cols: G U Z E A L S
J: [ -9  15 -55 -42   6  48 -11]
N: [-15 -36  14 -54 -17 -84  75]
V: [-19  31 -36 -47  15  48 -64]
tags:
[-55] -> Z_545
[-37] -> Z_507
[15] -> Z_521
[16] -> Z_421
[-36] -> Z_237
[14] -> Z_24
[-56] -> Z_533
key J 3:  | Z_545
[ -9  15 -55 -42   6  48 -11] | J
at: [ 15 -55 -42   6  48] | J, 2
common N V:  | [-36]
common V N:  | [-36]

cols: W R Q T
D: [-23 -81  12  21]
Y: [ 13  -7 -50 -72]
P: [ 17 -81  21  12]
M: [-25 -72  12  25]
C: [ 28  39 -67 -30]
H: [-73  51 -78 -28]
B: [ 31  29 -75 -42]
key -> tag
[28] -> Z_81
[-25] -> Z_910
[-67] -> Z_318
key C 1:  | Z_81
[-23 -81  12  21] | D
at: [-81  12  21] | D, 2
common P M:  | [12]
down: [-72  12] | T
common M Y:  | [-72]

cols: Pag pimo Lumeb Logu
F: [-54  59  58  47]
K: [58 21  4 74]
X: [ 32 -70  54 -45]
common F K:  | [58]
down: [47 74] | Logu
at: [58 47] | F, 3
at: [-54  59] | F, 1

cols: pura lopi pifur nel bamop vafo miv mafu Fozas
mired: [ 19   7 -24 -13 -24  55 -11 -17  18]
malu: [ -9  57  -2 -41   3 -54  12  17  16]
zura: [ 38 -24 -24  55   7 -13  23 -30 -72]
kud: [-14 -60 -46 -28 -13  15 -24  -9  22]
at: [  7 -24 -13 -24  55] | mired, 2
at: [ 15 -24  -9  22] | kud, 6
Table of tags by key:
[-9] -> Z_693
[17] -> Z_503
[18] -> Z_482
[-10] -> Z_329
[-13] -> Z_944
key kud 8:  | Z_693
common kud malu:  | [-9]
down: [ 12  23 -24] | miv

cols: fab bidir liki nuf
zin: [ 0  0  5 -2]
bal: [ -3   0 -21 -32]
dovu: [-3  0  0  2]
common bal zin:  | [0]
key -> tag
[-32] -> Z_660
[-1] -> Z_720
[0] -> Z_107
[1] -> Z_464
[-3] -> Z_789
[2] -> Z_179
[-2] -> Z_538
key dovu 4:  | Z_179
common zin dovu:  | [0]
[-3  0  0  2] | dovu

cols: vurav luro sop kipi Vor pem tozub bub ren Musa
povi: [ -2  14  -2  11 -36 -13  27 -21   2   5]
nito: [  0  34  -2  26  44 -53  63  25   5  74]
nimo: [ -2  -7  -1  -5  16  33 -18   9   0  24]
Fugis: [ -1  42  -2  32  14 -71  81   8   6  26]
finel: [ -2 -29   0 -22  41  79 -63  23  -2  61]
kag: [ -2 -21   0 -16  -3  61 -45  -3  -2  -7]
Fusu: [ -2  19  -2  14 -17 -23  36   6   3 -24]
fomif: [ -1  15  -1  11   3 -14  27   1   2   6]
Table of tags by key:
[26] -> Z_940
[12] -> Z_656
[15] -> Z_481
[11] -> Z_478
[-14] -> Z_619
[25] -> Z_304
[13] -> Z_308
[14] -> Z_548
key fomif 4:  | Z_478
common Fusu kag:  | [-2]
[ -2 -29   0 -22  41  79 -63  23  -2  61] | finel

cols: gab kuda nosu fulig Rad num bulo takot vam vusi
Gizit: [-36  63  -3 -25 -42 -34  -7 -14  22 -37]
tuvo: [-36 -20  -3 -25 -42 -34  -7   7  19 -43]
vusu: [-76  93 -19 -67 -91 -20   6  13  31 -42]
Guse: [-36  63  -3 -25 -42 -34  -7   7  19 -43]
segu: [  7 -10  16  20  32  25 -13  -6 -10 -30]
[-36  63  -3 -25 -42 -34  -7   7  19 -43] | Guse
Table of tags by key:
[-67] -> Z_642
[-43] -> Z_721
[-44] -> Z_981
[-24] -> Z_130
[-25] -> Z_844
key tuvo 4:  | Z_844
[-36  63  -3 -25 -42 -34  -7 -14  22 -37] | Gizit
[-36 -20  -3 -25 -42 -34  -7   7  19 -43] | tuvo
[-76  93 -19 -67 -91 -20   6  13  31 -42] | vusu
[  7 -10  16  20  32  25 -13  -6 -10 -30] | segu

cols: Gime lim zutap roz fiko
Valag: [-11  60 -56 -42  28]
zuk: [-21  59 -97 -75  28]
Zegal: [13 68 55 44 27]
Tinas: [71 55 11 42 -9]
denuv: [ 4 71 13 11 30]
lafun: [-11  65 -56 -42  30]
fip: [ 18 -15  42  43 -15]
Table of tags by key:
[59] -> Z_828
[68] -> Z_587
[-15] -> Z_614
[-75] -> Z_136
[60] -> Z_535
[-14] -> Z_867
key zuk 2:  | Z_828
down: [-21  13  71   4] | Gime
[13 68 55 44 27] | Zegal
at: [71 13 11] | denuv, 2
[-21  59 -97 -75  28] | zuk
common Zegal Tinas:  | [55]
down: [-75  44  42  11] | roz

cols: Suge dis Mero Pepi gesor resi lasis zozef Marus latev
Rup: [  5  63  -5  34 -48  41  49  -4   1  32]
Radu: [ -1  82   7 -22  86 -33  58   6  -2  43]
Nos: [  0  38   6 -12  59 -19  28   6   0  20]
peta: [ 1 94  2 -1 39 -6  7  5 -2 49]
Rizo: [ -2  -7   9 -24  79 -32  -6   8   2  -3]
rokuf: [  6  86  -8  45 -71  54  66  -6   0  44]
kal: [ -2 -63  10 -25  75 -32 -46   7   4 -32]
lelo: [ -1 -52   7 -14  53 -19 -36   5   4 -27]
Gib: [  0 -85   5  -5  27  -5 -59   3   6 -45]
down: [ 82  38  94  -7  86 -63] | dis
key -> tag
[21] -> Z_985
[20] -> Z_684
[38] -> Z_270
[59] -> Z_890
[37] -> Z_96
[-32] -> Z_294
key Nos 10:  | Z_684
at: [ 1 94] | peta, 1
common Gib Radu:  | [6]
at: [ 6 86 -8] | rokuf, 1
at: [ -2  -7   9 -24] | Rizo, 1

cols: lotas gor Tak movil
mupo: [ 24 -11   3   6]
biri: [  0  79 -12   8]
subad: [ 7  7  6 21]
Nid: [  7  19  27 -11]
rulu: [-64 -11  16 -14]
common Nid subad:  | [7]
down: [ 6 27] | Tak
key -> tag
[16] -> Z_135
[15] -> Z_171
[4] -> Z_523
[-12] -> Z_685
[-13] -> Z_416
[3] -> Z_143
key biri 3:  | Z_685
at: [7 7] | subad, 1
at: [ 27 -11] | Nid, 3
[  7  19  27 -11] | Nid
[  0  79 -12   8] | biri

cols: kigub Ruv dak nilef Kivo podim tek
daga: [ 65  52 -13 -40 -66  -6 -54]
tuk: [ 52  51 -47  28  27 -50  66]
kinuf: [ 21  52 -47  51 -48  50  66]
common daga tuk:  | [52]
at: [ 52  51 -47  28] | tuk, 1
common tuk daga:  | [52]
at: [21 52] | kinuf, 1
common kinuf daga:  | [52]

cols: mif Zuti Nov biva livon
Lusak: [36 -1 13 -1  0]
bito: [ 84  11 -12   0 -27]
Zade: [ 96   5   4   0 -30]
sasi: [ 72   7  -3   0 -21]
Gunaf: [-47   3   1  -1  34]
Gaki: [-70   7 -11  -1  39]
pilas: [-47  -3  19  -1  39]
zof: [-58  11 -21  -1  31]
common zof Lusak:  | [-1]
down: [0 0 0] | biva

cols: lov zumag denur Kadez
kof: [  9 -14 -50  75]
novo: [ 75 -30 -27 -61]
toru: [ 89 -13  21 -16]
rur: [-18 -14  24  -4]
tags:
[-14] -> Z_120
[-50] -> Z_297
[74] -> Z_979
[75] -> Z_703
[-4] -> Z_931
[-15] -> Z_879
key kof 4:  | Z_703
common rur kof:  | [-14]

cols: lemem zusam Tuda Nog
Nelit: [-37  31  -8  26]
bebo: [ -3  -4 -34   4]
vini: [-19  27  24  10]
Pul: [ -2  -6 -40   3]
gapi: [-25  32  22  15]
Lemi: [ 85 -59  -3 -61]
Sut: [-28  17 -26  21]
bubav: [ -2  31 -40   3]
Zud: [ 30 -30 -41 -20]
down: [ 22  -3 -26] | Tuda
down: [ 32 -59  17] | zusam

cols: mip Lozu Sek kuvan luk lavu
nopu: [ 11   4  -6  -3 -15   9]
boka: [13 -3 15  7  9 14]
dobe: [ 32 -17  15   7  -9   9]
Sizo: [ 32 -17  15   7 -78  -4]
vop: [ 57 -35  29  30 -44  31]
kol: [-89  73 -73 -25  95 -87]
[ 32 -17  15   7  -9   9] | dobe
down: [ -3 -17] | Lozu
down: [-78 -44] | luk
down: [-17 -17 -35  73] | Lozu

cols: sudud Vufon benaz rati Lubas ruk
tav: [-27  28   9  -1 -11 -12]
kub: [-20  10  17 -33  26  28]
Ver: [-61  -1 -12 -11  28   9]
zum: [-27  15 -20   9 -38  25]
fepa: [-33  28 -23 -17 -11   9]
at: [ 10  17 -33  26  28] | kub, 2
at: [ 28   9  -1 -11 -12] | tav, 2
common tav kub:  | [28]
[-61  -1 -12 -11  28   9] | Ver
at: [-33  26  28] | kub, 4

